Below is a small trained network, with its code and all its weights. Each question gives an input and a target symbol and asks what happens when units are switched off, that is, made to give their printed mean instead of their output.

import numpy as np


def w(rows, s, z=0):
    codes = np.array(rows[::2]) - 128.0
    scale = np.full(codes.shape[1], s)
    scale[-1] = z or s
    return codes * scale


def norm(h):
    return h / np.sqrt((h * h).mean(-1, keepdims=True) + 1e-5)


def f(y):
    return y / 2 * (1 + np.tanh(0.7978845608 * (y + 0.044715 * y**3)))


def softmax(a):
    e = np.exp(a - a.max(-1, keepdims=True))
    return e / e.sum(-1, keepdims=True)


def log_softmax(a):
    a = a - a.max(-1, keepdims=True)
    return a - np.log(np.exp(a).sum(-1, keepdims=True))


def net(x, mask):
    ids = ['αδεζθμξστφω'.index(c) for c in x.split()]
    T = len(ids)
    res = E[ids] + P[:T]
    r = norm(res)
    for j in range(2):
        rows = slice(2 * j, 2 * j + 2)
        q, k, v = (r @ M[0][rows].T for M in (Q, K, V))
        z = softmax(np.where(np.tri(T) > 0, q @ k.T / 2**0.5, -1e9)) @ v
        o = O[0][rows]
        res = res + np.where(mask[j], z, o[:, -1]) @ o[:, :-1]
    y = f(norm(res) @ A[0][:, :-1].T + A[0][:, -1])
    res = res + np.where(mask[2:6], y, B[0][:, -1]) @ B[0][:, :-1]
    return log_softmax(norm(res)[-1] @ U[:, :-1].T + U[:, -1])


Q, K, V, O, A, B = {}, {}, {}, {}, {}, {}
E = w([
[73,125,101,179,176,67],'α',
[105,146,183,133,130,178],'δ',
[96,3,68,168,101,235],'ε',
[170,42,115,89,130,182],'ζ',
[132,173,141,142,143,131],'θ',
[21,123,134,174,153,178],'μ',
[89,118,118,136,215,145],'ξ',
[126,165,180,58,196,171],'σ',
[108,160,148,204,85,109],'τ',
[153,99,183,129,31,154],'φ',
[136,137,136,235,200,191],'ω',
],0.024)
P = w([
[134,37,16,67,68,132],'0',
[88,157,167,140,150,115],'1',
[7,152,132,63,112,77],'2',
[28,165,103,83,110,114],'3',
[29,183,70,79,123,144],'4',
[80,178,39,99,124,159],'5',
[92,223,2,105,122,191],'6',
],0.0079)
Q[0] = w([
[166,112,21,83,6,115],'head 1',
[3,172,37,77,114,212],'head 1',
[115,113,105,123,119,83],'head 2',
[133,161,143,56,88,37],'head 2',
],0.0066)
K[0] = w([
[183,230,2,112,64,114],'head 1',
[110,23,39,127,71,151],'head 1',
[163,183,234,184,144,226],'head 2',
[35,92,166,113,144,112],'head 2',
],0.0068)
V[0] = w([
[53,164,177,99,123,242],'head 1',
[157,143,150,111,21,140],'head 1',
[143,40,244,198,178,125],'head 2',
[70,139,63,240,61,138],'head 2',
],0.011)
O[0] = w([
[70,186,110,97,81,185,254],'head 1',
[191,157,177,137,54,75,105],'head 1',
[233,230,51,247,112,175,55],'head 2',
[82,108,149,230,92,94,151],'head 2',
],0.012,0.011)
A[0] = w([
[198,189,65,193,109,211,194],'neuron 1',
[75,196,143,122,204,72,159],'neuron 2',
[153,114,149,133,77,103,149],'neuron 3',
[141,131,250,107,72,185,4],'neuron 4',
],0.012,0.0023)
B[0] = w([
[186,73,221,149,164,139,181],'neuron 1',
[164,68,16,115,76,90,254],'neuron 2',
[106,170,111,100,254,20,127],'neuron 3',
[158,112,10,80,53,100,201],'neuron 4',
],0.012,0.0068)
U = w([
[119,97,88,195,170,78,100],'α',
[132,192,170,113,67,193,181],'δ',
[152,36,126,182,50,181,26],'ε',
[251,52,97,93,132,156,152],'ζ',
[60,134,176,50,148,35,179],'θ',
[45,149,142,187,103,176,1],'μ',
[126,126,57,129,213,191,83],'ξ',
[161,231,122,18,208,146,90],'σ',
[107,166,165,195,108,61,160],'τ',
[220,131,156,123,54,73,160],'φ',
[153,137,155,181,160,162,206],'ω',
],0.012,0.0078)

Each question gives the input, a string of symbols that net reads in full, and the target symbol t.
The units are the heads (2 rows each of Q, K, V and O) and the neurons (one row each of A and B). Each row of codes is followed by its name. A weight is (code - 128) times the scale printed after its matrix; where a second scale follows, it is the last column's (O, A, B and U).
mask holds one flag per unit, heads first, then neurons. A switched-off unit (its flag False) gives its mean, the last column of its rows in O or B, instead of its output. The means were averaged over made-up inputs and are rounded, as every weight is.
A unit's drop is (log p(t) with every unit on - log p(t) with that unit switched off) / (log p(t) with every unit on - log p(t) with every unit switched off).
The circuit of an input: a set's keep is (log p(t) with only the set's units on - log p(t) with every unit switched off) / (log p(t) with every unit on - log p(t) with every unit switched off). Starting from all 6 units, units are removed one at a time, each time the one whose removal leaves the highest keep (on an exact tie, the one counted first), for as long as the keep stays at least 0.8.
circuit, biggest first: the units of the circuit, biggest drop first
most important unit: the unit with the biggest drop
k most important neurons: the k neurons with the biggest drops, biggest first
which heads matter: for each layer, one digit per head in row order, 1 if its drop is at least 0.15 and else 0, layers parted by /
drop when u is switched off: that unit's drop, to one decimal
input φ α δ ζ θ, target φ: circuit, biggest first : head 1; head 2
input δ δ σ μ θ, target δ: circuit, biggest first : head 1; head 2
input θ θ α, target α: most important unit : head 1
input δ ξ ξ, target ξ: which heads matter : 01
input δ θ θ ω, target ω: 2 most important neurons : neuron 1; neuron 4
input θ δ δ θ, target δ: which heads matter : 10
input σ ζ θ ξ δ, target σ: which heads matter : 01
input θ δ θ θ σ θ δ, target θ: which heads matter : 01
input θ δ τ ζ, target θ: 3 most important neurons : neuron 2; neuron 3; neuron 1
input θ θ δ θ μ φ, target θ: circuit, biggest first : neuron 3; head 1
input ζ θ ξ θ δ θ, target ζ: which heads matter : 10
input ξ ω ω, target ω: which heads matter : 01
input θ θ θ μ ξ ζ, target θ: which heads matter : 01
input ξ θ ξ, target ξ: which heads matter : 11
input θ θ ξ μ θ ε, target θ: circuit, biggest first : head 2
input μ ξ τ θ, target μ: which heads matter : 11
input μ τ τ, target τ: which heads matter : 01
input δ φ δ δ, target δ: 2 most important neurons : neuron 2; neuron 1
input α θ θ θ, target α: drop when head 1 is switched off : 0.6
input σ ζ θ, target σ: drop when head 2 is switched off : 1.3
